B, the same points and some others measured another way; then each row and its match in B:
B:
0: [  32 -201  -44 -210  114  157   87  230   81 -159  208 -135   54  -61
   20  543 -217  131  242  -65 -121 -118 -134 -299  280  -93    9 -370
   67  135 -119   81 -143]
1: [-372  213   55  -63 -298 -167  199  247  262  289 -100 -259 -167  249
   78   87  -34  129  270  224  -13  -46  150 -144   26 -185  100  175
  172  107   65  248   93]
2: [  75 -395  -97  149 -304 -268 -140  -47 -108  224  171  353   96  -91
 -143 -104    7  248  371  231 -241  -68   20 -133  137   12   25    1
   65  129 -187  -55  -93]
3: [  92 -122  -14  202 -264 -284 -115 -248 -336  226   -8  525   84  -81
 -211 -288  125   70  227  219 -169   13  -48   28  -43   28 -102   43
   16  -31  -48  -38  -94]
4: [ 290  -90  107   94 -293 -100   33 -319    9  -22  103  182   65   16
 -249 -120   68  269  159  423 -107  -60   96  102   24   -1  -41 -109
  292 -132 -137  136 -185]
5: [  70  -95    2 -191  245  330  104  225  -10 -136  197  -57  218 -117
    0  344 -186  -58  155 -128 -158 -104 -118 -222  191   57  -46 -286
  -34   39  -98  115  -37]
6: [-394  364    3  -13 -218 -114   11  286  207  216 -150 -304 -162  170
  150  -22  -46  -30 -100  231  190   19  139  -26  -89   -1  -63  353
    1 -151  -61   62  133]
7: [ 109 -315   30  263 -161 -212  -77 -100 -175   49  111  253  290 -152
 -150 -220   17  -42  215   11 -248  -83    6  -10   95  234    7  135
 -166  141 -162  -40  111]
8: [  71 -150   -4  266 -225 -102 -158 -166 -212  184   60  445  229 -180
 -271 -228   78  105  259  265 -280  -88   87    1  162   73   69    9
  242  -52 -159    1  -81]
9: [-374  312  108   -4 -203  -49  177  217  255  219 -163 -125  -81  167
   11   21  -31  -34  215  183   -8 -112  152  -51    5  -86   80  226
  192    0  102  228   95]
10: [  96 -183   28 -125  208  255  106  197   42 -201  198  -64  237  -99
  -28  349 -206  -60  170 -128 -125 -123 -111 -176  199   99  -69 -210
  -68   90  -47  106  -29]
11: [ 185 -372   32   49   37   -4   79   73  -93  -48  250  -12  358  -86
  -24  -56  -92  -82  189 -135 -223  -46  -53 -110   73  272  -73   41
 -355  219 -135   65  186]
12: [ 137 -447   26  159  -31  -21  -70   45   96 -124  186  307  293 -181
 -178   27 -144  -54  289    4 -170 -232  -22  -22  162  253  -53   94
  -81  119  -79  -54  -31]
13: [-204  303 -125  -49 -125  -40 -151  206  -79  132  -49 -366 -138  129
  144  130  -68  133 -333  345  308  236   35  -38  -28  -52 -251  135
   20 -290 -109  -19  -37]
14: [  73 -213   -4  227 -196 -117 -185 -148  -69   62   35  598  138 -197
 -287 -116    6   55  289  238 -178 -194   11   38  120   85  -16   28
  223  -82  -90  -90 -200]
15: [ 140 -442  -10  133  -35  -44  -58   51  -23  -14  196  305  298 -135
 -153  -41 -116  -30  293   21 -171 -130  -42  -47  108  226 -112  107
 -148  140  -28  -24    0]
16: [ -62  142  148  -20 -218  -21  241   44  198  135   11 -217   46  185
  -28  -95    7   84  176  242  -74  -42  171   -6  -29    0   36  127
  115   17   -3  301  121]
17: [ 190  -19   52  133 -346 -253    3 -352 -259  195   26  302   38    7
 -206 -284  177  224  193  344 -193   38   42   38  -37  -49  -14  -89
  171  -72 -146   96  -98]
18: [ 139   -9   54  176 -331 -311  -38 -366 -279  153  -46  427   -5  -23
 -230 -246  163  147  191  295 -140    9  -19   70  -52  -47  -64  -47
  141  -82  -72   26 -145]
19: [-217  390  -66  -47  -97  -92 -170  118  -10  -24 -166 -165 -255   73
  108  174  -73  -16 -376  262  401  113  -62   52 -112  -28 -306  138
   -4 -387  -78 -129 -137]
20: [ 312 -164   93   44 -384 -213   93 -327   56  -37  148   -9  -25  104
 -196    1   61  428  204  453 -101  -19   96   31   69 -109    7 -195
  304  -17 -166  183 -198]
21: [ 164 -449  -16  114   13   66  -90   81   44  -38  222  388  331 -180
 -181  -42 -145  -54  290   52 -165 -188  -28  -28  112  266 -131  103
  -96   63  -40  -45  -46]
22: [ 250  -67   62   58 -409 -247   28 -338  -73  143  116  192  -23   11
 -158 -250  162  327  203  385 -218  -41   95   -1  -24  -49   69 -151
  209  -77 -332   95 -111]
23: [ 139 -300   18 -128  170  200  107  196   82 -155  243   36  245  -99
  -26  245 -203  -66  242 -135 -153 -153 -117 -171  131  152  -97 -140
 -170  134  -61   75   -7]
24: [-349  357  105  -75 -236  -92  216  200  225  300 -145 -137 -124  191
   86 -112   24  -49  191  148  -40  -84  138  -75 -113  -67   75  228
   64  -11   -1  226  166]
25: [-142  456  -59  -96  -25  -32 -173   18 -125 -114 -167 -100 -277  -11
   79  269  -44  -16 -406  200  340   95 -139   19  -62  -82 -263  -98
   66 -446 -171 -154 -226]
26: [  78  -63  -23 -207  251  379   88  235  -47 -103  216  -98  230 -110
    2  356 -181   -3  128  -72 -157  -59  -98 -238  216   29  -49 -324
   24    1 -113  134  -54]
27: [ 149 -402  -12  110  -51  -19  -63   49   -5   20  213  308  295 -152
 -134 -102  -92  -24  276   34 -205 -149  -14  -59   88  239  -75   90
 -142  102 -123  -32   16]
28: [-410  388  -43  -74 -180  -85    3  325  116  309 -152 -231 -178  190
  173  -33  -45  -36  -90  238  211   85   92  -56 -141  -42 -142  337
  -35 -173   13   66  108]
29: [ -63  345  -58  -22   55  103 -126   17 -300 -152  -45 -376  -35  -41
   16  431  -58  132 -349  181  151  193  -75  -92  230 -137  -99 -308
  227 -278 -182    9 -164]
30: [  72  -12  -61 -229  271  407   96  248 -208   -1  229 -175  261  -77
   29  331 -151   38   93  -55 -179   66 -105 -285  217  -21  -69 -373
   11    8  -93  187  -17]
31: [-424  332   -5  -43 -165  -51   91  317   98  354 -161 -168 -103  232
   83    3  -52  -14   93  249  131   78  104  -71  -72 -107 -110  315
   69  -53  206  192  100]
32: [-488  279   14    0 -246 -176  116  283  168  283 -213 -173 -200  242
   33  207  -70   76  232  239  103    1   90 -111   63 -244    8  218
  233   67  261  200    8]
33: [-436  491   14  -50 -210 -193   22  231  107  261 -252 -146 -261  178
  181 -104    6 -155 -135  153  237   37   41    6 -243  -12 -147  380
 -128 -204  -10    6  130]
34: [  38   57  -31 -254  246  404  101  245  -87  -34  192 -131  189 -104
   47  321 -143   -4   89  -73 -179  -34  -92 -272  186   -7  -16 -366
   37  -45 -179  150  -32]
35: [ 226  -84   32  136 -333 -138  -42 -298 -164  173  114  253  108  -42
 -230 -247  138  297  200  412 -239   -8  119   13   64  -21   50 -120
  289 -103 -245  103 -118]
36: [ 154 -430   22   70  -43  -54  -12   66   97  -84  223  223  252 -150
  -81  -33 -116  -62  273  -65 -200 -211  -42  -76   82  264  -41   74
 -224  150 -180  -48   49]
37: [-398  257  -89  -24 -245 -201 -100  288  183  129 -143 -321 -294  183
  132  281 -123  144 -116  323  319   72   59  -72   35 -157 -132  219
  135 -145    3  -19  -77]
38: [ 105 -153   19  261 -276 -181 -150 -226 -153  112   56  413  161 -177
 -254 -221   88  120  224  256 -256 -122   76   20  132   81   87   -8
  212  -58 -238  -39  -94]
39: [ -77  335  -50   35   68   72 -155   -3 -309 -220  -94 -364  -41  -27
  -27  498  -87  109 -377  200  239  210  -99  -32  248 -140 -169 -263
  244 -282  -55   -6 -209]
40: [-411  284  -64  -74 -120   21  101  369  -11  440 -127 -180  -56  283
   65   65  -79   66  146  308  141  186   86 -114  -35 -182 -184  274
  111  -14  354  260   60]
41: [-102  319  -52   53 -106 -103 -160   19 -182 -113  -83 -478 -112   66
   79  262  -47  127 -455  273  312  239  -10   19   80  -46 -199   -6
   57 -284 -169  -47  -72]
42: [  82 -177   17 -151  222  305  107  228   52 -164  215  -41  247 -118
  -24  347 -205  -54  206 -131 -169 -143  -99 -211  214   86  -31 -244
  -37   87  -80  112  -29]
43: [-118  339 -102  -25   92  181 -209   99 -221 -148  -70 -252  -57  -52
  -23  497 -126  120 -349  267  257  164  -76  -53  238 -142 -193 -241
  320 -371  -68  -39 -274]
44: [-464  384   82   13 -240 -125  138  264  218  276 -190 -249 -119  173
   97  -27   -9  -60  119  147   10  -66  170  -75  -14  -68  111  297
  102   -2    5  183  193]
45: [-429  330   56    9 -163  -39  128  278  151  265 -182 -181  -65  196
   28   59  -56  -35  149  201   68   -5  129  -58   14 -104   -9  274
  161   -9  205  222  101]
46: [  86 -351  -38  191 -324 -272 -143 -120  -24  127  127  421   80 -144
 -196  -99   20  208  366  228 -254 -171   41  -77  157   32   89  -12
  153   77 -234  -80 -131]
47: [-427  359  -16  -35 -226 -118  120  315   17  441 -126 -356  -77  256
  165 -103    7   26   45  221   57  157  154 -120  -81  -92  -29  323
  -22    4   64  221  241]
48: [ 274 -119   51  164 -266  -60  -23 -302 -156   54  121  140  171    7
 -291  -97   69  334  159  476 -141   47  118   69  138  -40  -34 -134
  369 -102  -71  172 -178]
49: [-464  396   10  -49 -179  -58   90  328  147  362 -194 -131 -137  209
  107  -45  -36  -69   83  217  121   22  113  -62 -112  -82  -76  347
   57  -90  148  161  120]
50: [ 268 -120  133  220 -341 -239   -2 -417  -25 -148   21  167   26   20
 -322   18   60  293  152  425  -47  -60   62  153  120  -58  -28 -121
  372  -78  -37  103 -259]
51: [ 163 -475  -29   -4  -23  -36    6  120   57  -13  254  239  227  -95
  -60    6 -142   -7  318  -34 -166 -142  -81 -120   48  204 -126   50
 -252  181  -87  -21   11]
52: [  72 -338    1  196 -149 -116 -106  -21  -16   55  129  380  233 -181
 -179 -122  -38    3  305   79 -238 -188   21  -41  133  184   25   90
   -4   81 -157  -60  -15]
53: [-408  435  104  -84 -240 -101  205  215  222  326 -186 -111 -172  176
  111 -128   41  -92  170  123  -36 -101  135  -85 -135  -75   93  238
   58  -45  -30  196  176]
54: [-107  361 -119 -161   92  179 -148  125 -226  -53  -39 -193 -126  -40
   57  432  -94  115 -285  201  194  151 -123 -135  136 -172 -181 -309
  216 -352 -149  -33 -249]
55: [-179  319 -101  -14 -111  -66 -184  130  -77   -1  -94 -332 -179   95
   92  243  -82  126 -377  340  361  201   -5    6   16  -76 -263   72
   90 -328  -85  -64 -130]
56: [-387  362   60   88 -168  -79  146  208  -69  334 -177 -311   44  223
   38  -80   16  -38   60  192   26  147  150  -38   -1  -66  -18  307
   51   31  200  278  236]
57: [-183  297  -86  -46 -112  -24 -175  177   66   -6  -71 -265 -182   75
  102  193 -105   81 -336  332  351  106   19   16  -28  -16 -250  130
   74 -355 -132  -84 -120]
58: [-177  219  149  122 -241 -186  213  -19  -25  135 -129 -288   34  214
  -55  -22   40   50  121  195  -21   79  121   16   34  -79   25  160
  101   96  155  297  149]
59: [ 185 -417   21   19   96   77   45  119   27 -161  243   63  319 -101
  -77  134 -185  -63  218  -93 -132 -114  -89  -91  128  233 -136   -2
 -235  175  -28   38   36]
60: [ 190 -436   41  -31   39   44   55  124  195 -179  263  137  238 -128
  -47   90 -180  -73  265 -110 -165 -240  -74 -101   77  261  -72    5
 -245  154 -164  -14   23]
61: [-191  314  -88   15  -33   54 -216  170  -19  -64 -100 -254 -106   35
   30  290 -131   64 -367  338  363  131    7   40   71  -30 -263   87
  174 -377  -38  -73 -169]
62: [ 167 -442   12   27   52   49   11  125   96 -139  242  170  287 -130
  -87   89 -179  -66  262  -73 -150 -180  -73  -84  115  246 -107   34
 -207  155  -72   -6   10]
63: [ 165 -384   41  -27   53   82   31  130  189 -125  240  255  260 -170
  -55  -13 -156 -141  268 -117 -193 -277  -60  -80   36  303  -65   49
 -249   95 -191  -35   40]
64: [ 346 -100   32   60 -288  -40   42 -293 -224  211  215   83  195   34
 -189 -313  144  351  148  454 -243  110  140    4    8    7  -20 -148
  203  -96 -235  214  -49]
65: [-414  400   30  117 -207 -196   23  204  -10  200 -220 -413  -81  203
  108   -7  -11  -55 -162  199  204  153  121   15  -32  -23  -86  377
  -25  -75   81  115  200]
66: [ 138 -509  -52  -75   -9  -25   59  201   85  -16  307   47  207  -54
    6  148 -176   73  348  -66 -194 -117  -80 -223  127  135  -69  -43
 -248  274 -117   31   32]
67: [ 185 -394   16  -36  100  130   32  145  108 -135  258  179  289 -144
  -67   77 -180  -92  244  -93 -162 -198  -79 -102   85  258 -112   -6
 -220  109 -113    2   10]
68: [ 142 -110   20  310 -315 -258  -98 -306 -401  217   58  231  232  -97
 -227 -329  175  179  163  265 -301   70   93    8  121   53   86  -17
  130   15 -217   56   34]
69: [-319  353    1 -146 -183   46  203  307   39  533  -42 -224  -10  249
  141 -231   37   37  157  247  -65  116  176 -149 -147  -78  -16  244
    4  -26   29  309  241]
70: [ -39  224  -54 -168  226  387  -22  183 -171 -113   86 -213  110 -126
   -5  486 -136   69  -78   48  -61   30  -78 -226  303 -113   -3 -442
  271 -185 -171  102 -160]
71: [ 153 -365  -37  134 -137  -86 -122  -26  -68  109  187  436  234 -162
 -156 -205  -28   25  277  123 -215 -132   -4  -40   42  206  -76   91
  -84   29 -171  -71  -29]

[  85  -35  112  -40   79  -67  -73  168  -31  134 -167  -11  -59   34
   21   71  -45   93  -10  113  -27  -94   79   44  -58  -14   75   68
  -12   78   17   50 -137   12   72   67]
46
[  34   -7  -20   57  195 -171  -95  -50  168   22 -103 -167    9 -147
   74  -35 -271  142   94  271 -336  -49  -80   97   78   57 -141   48
  134   -9  169 -133   99  176 -109  -43]
5
[ 116  -64   39 -101  100  -11  -47  268 -171  178 -194  -23  -91   65
    3   30  -20  154  -13   -2   35  -14   20   53  -45  -36   59  153
  -26  122  -22  145 -237  -52   46  145]
32
[-225  -53   75  -61 -211   30  200  -91 -109 -149  104   16   35   74
   47  -43  191 -102  -34 -169  163   97  109  -61   -5   70  106 -142
  -23 -139  -71 -110   18  -42   83    6]
15
[-218  -71   36  -41 -178 -102  145  -36  -69 -152  167  -69   44   11
  132   63  261  -14  -12 -128   45   77  143  -88   43   20  -12 -122
   31 -125  -99  -84   56  -15   38   65]
41
[  41   -1  -15   29  207 -133  -87  -38  136   59 -149  -82   12 -136
   64  -40 -289  115   98  277 -355 -108  -69  132   66   83 -110   32
  112   19  152 -133   91  161  -68  -59]
45
[ 100  -61   14    1   60  -86  -96  184  -46  107  -83 -147  -73  -42
   93  -24   29  165   53  -35  -58   60    7  -41   16   -2  -84  125
   30   85    3  156 -105   60  -30   72]
62
[  81  -48   23  -44   87  -29  -91  194   14  108 -160  -90  -69   42
   53  -15    6  135  -11   57  -66  -51    4   18    5   41   36   57
  -19   61  -21  128 -141   12   42   39]
9
[-155  -17  108  -54 -138    7  143  -50    7 -115   11   45   25   53
   52   -8  100 -106  -19   11  -24  -46  130   -9   16  120  107 -163
    0  -73  -52 -106   53  -29   92  -37]
10
[-160  -93   30  -62  -71   18   32  -36  -68  -98   65   64   40   51
   74   -7  137  -57   14 -111   30  -22  126   -6    7   60   75 -132
  -41  -90  -77  -74   18   15   82   19]
56
[ 146  -91   84    0  138  -28 -203  151  -31   65 -115  -31  -67  -11
   13    2 -117   74   88   50  -96  -24   90   26  -30  -15    8  111
    9  115   64   84  -93   86  -40   88]
13
[-221   11  137 -167 -169  -37  265 -154  -38 -212  141   71   45  101
   -5    9   56 -127   -7  -23   82   -6  158  -30   43   58   93 -144
   58  -80  -19 -139  114  -72   24   64]
18
[ 116  -90   26  -51  129   21 -158  214  -16   80 -162  -71  -80   73
   11  -24  -40  116    3   38  -46  -38   25   36   -9   19   73   83
  -38   77   -4  134 -177   10   16   80]
67
[ 410   63  320   17   23 -157 -186  400  -34  399 -264  108 -185 -139
  133   71    6   94  195   63 -194 -187  247 -131  -82   28 -135  225
   51  474  -11  464  -86   87   79   25]
0
[  79  -58   27  -46  101    3 -108  191   -4  118 -187   -6  -56   33
   55  -12  -11   93    9   67 -118 -111   33   54   -3   68   54   24
  -38   77  -34  101 -124   16   76   15]
12
[-178  -46  206  -85 -215  168  226 -142 -165 -239   48  185   25  116
  -92  -76  -12 -299   16  -90  121   65  208    9  -50  112  236 -157
  -13  -66    7 -211   54  -85   49   10]
40
[ 297   32  195  -19  112 -152 -218  275  145  204 -176  -45 -139  -52
   95   25  -60  137  129  149 -220 -171  141  -84   11   39  -98  145
   61  303   26  346  -44   98   -3   32]
53
[ 151  -55   27    8  116 -142 -158  232   17  132 -110 -180  -88  -53
  104   30    0  211   56   54 -130    5   21  -33   24  -23 -104  149
   50  120   16  183 -109   74  -43   92]
36
[ 128  -93   61  -20  130   15 -195  189   17   55 -150  -71  -77   63
    4  -15  -66   87   17   61  -53  -40   57   29  -24   13   82   74
  -36   74   21  112 -153   40    5   69]
34
[ 275   18  261    6   45  -86 -174  254   -1  248 -205  117 -121  -76
   77   42  -48   27  150   82 -162 -174  217  -60  -72   43  -37  120
   19  317   15  274  -52   88   70    7]
20
[-132  -31   94  -41 -128   34  113  -58  -15 -106   21   -9    6   73
   23  -69   83  -76  -21  -63   84   43   82  -38   -1   91  111 -107
  -16  -88  -23  -66    6  -10   63  -25]
4
[ 146   39   14  124  330 -327 -148  -22  237  114 -204 -230    0 -282
   79   75 -486  227  137  539 -574 -120 -103  179   76    5 -251  149
  249   70  296 -221  141  242 -187  -27]
1
[ 168 -165   -2  -91  273   -8 -330  322  -47  116 -181   13  -71   88
   24  116  -50  160   25   99 -143 -181  113  112  -21  -56   86   96
  -70  129  -42  145 -222   17   32  184]
68
[-367   25  -12  -37  -53  -38   38 -457   89  137  114  217  166   43
  117 -187  127    1  -38 -264  447 -128  -77  -19  -96   78   99 -253
 -208 -332   -9 -159  110  270  327 -282]
24
[-435  -24  174 -105 -421   18  428 -201  -44 -413  244   93  105  130
   65   88  344 -315  -94  -65   64    8  299  -77   47  148  204 -389
   25 -239 -162 -318  182 -169  133   -6]
29
[-207  -45   33  -61 -173   35  175  -71 -105  -79   62   27   32   54
   72  -77  187  -60  -25 -181  136   70   61  -49    5   95   76 -130
  -39 -123  -84  -66    9  -21  102  -28]
43
[-194  -14  100 -126    1   21   27 -234   14  -14   41  247   86  100
   -4  -54  -35  -99   12  -55  178 -173  103   54  -59   58  164 -173
  -98 -120   11 -141   72   94  173  -70]
17
[-201  -14    3    5   13  -45  -78 -256   70  171   26  147   96    0
  124 -136   92   47    6 -189  274 -120  -35  -14  -86   60   51 -150
 -167 -196   -7  -52   42  248  252 -208]
6
[-168  -31  135  -57 -148   53  134  -89   -1 -159   30   47   23  106
   -1  -34   75 -142  -40  -18   79   -7  137  -14  -15  100  176 -165
  -27 -107  -27 -131   26  -34   88  -27]
57
[ 391 -128   93   49  282  -44 -414  356    7  118 -207 -194 -170  -33
  -16   -4 -240  190  140  121 -200   40   67    5  -22  -74  -56  306
   54  269  134  270 -201  110 -181  184]
69
[ 239 -175  -20  -34  179   83 -263  412 -175  138 -220 -130 -146   79
   -2  -26  -11  186   20  -73  -15   79   17   30  -35  -43   61  221
  -63  162  -32  264 -333  -26  -38  193]
48
[   5   -7  -50   77  164 -241  -71  -45  168   24  -51 -248   15 -180
  126   -6 -187  198   83  238 -325    0  -98   56   98   29 -207   59
  159  -38  150 -121  106  184 -124  -26]
38
[  27  -19  -55   62  184 -130  -78  -54  120   23 -107 -160   12 -161
   78  -84 -264  133  110  211 -337   -7 -109   99   85   79 -157   53
  129  -10  162 -129   97  176 -118  -56]
61
[ -46  -49   39  -25  -18  -88  -17   97   32   21  -31 -104  -21   37
   99   38  133   96  -36   10   -1  -26   58  -34   12   24   28  -30
  -11  -37  -55   43  -70   17   69   29]
44
[-234  -76   33  -79 -121  -28  103  -65  -39 -133  110   52   63   66
   99   44  211  -61  -27  -89   41  -47  148  -18   23   60   83 -189
  -33 -138 -111 -117   47  -13  113   17]
65
[-124  -26  175  -29 -124  -42  117  -69 -105  -30   21   71   19   38
    7   49   52  -79  -18  -36  160   16  154  -15  -87   -7  122  -62
  -13  -68   14 -135  -13    6   97   29]
2
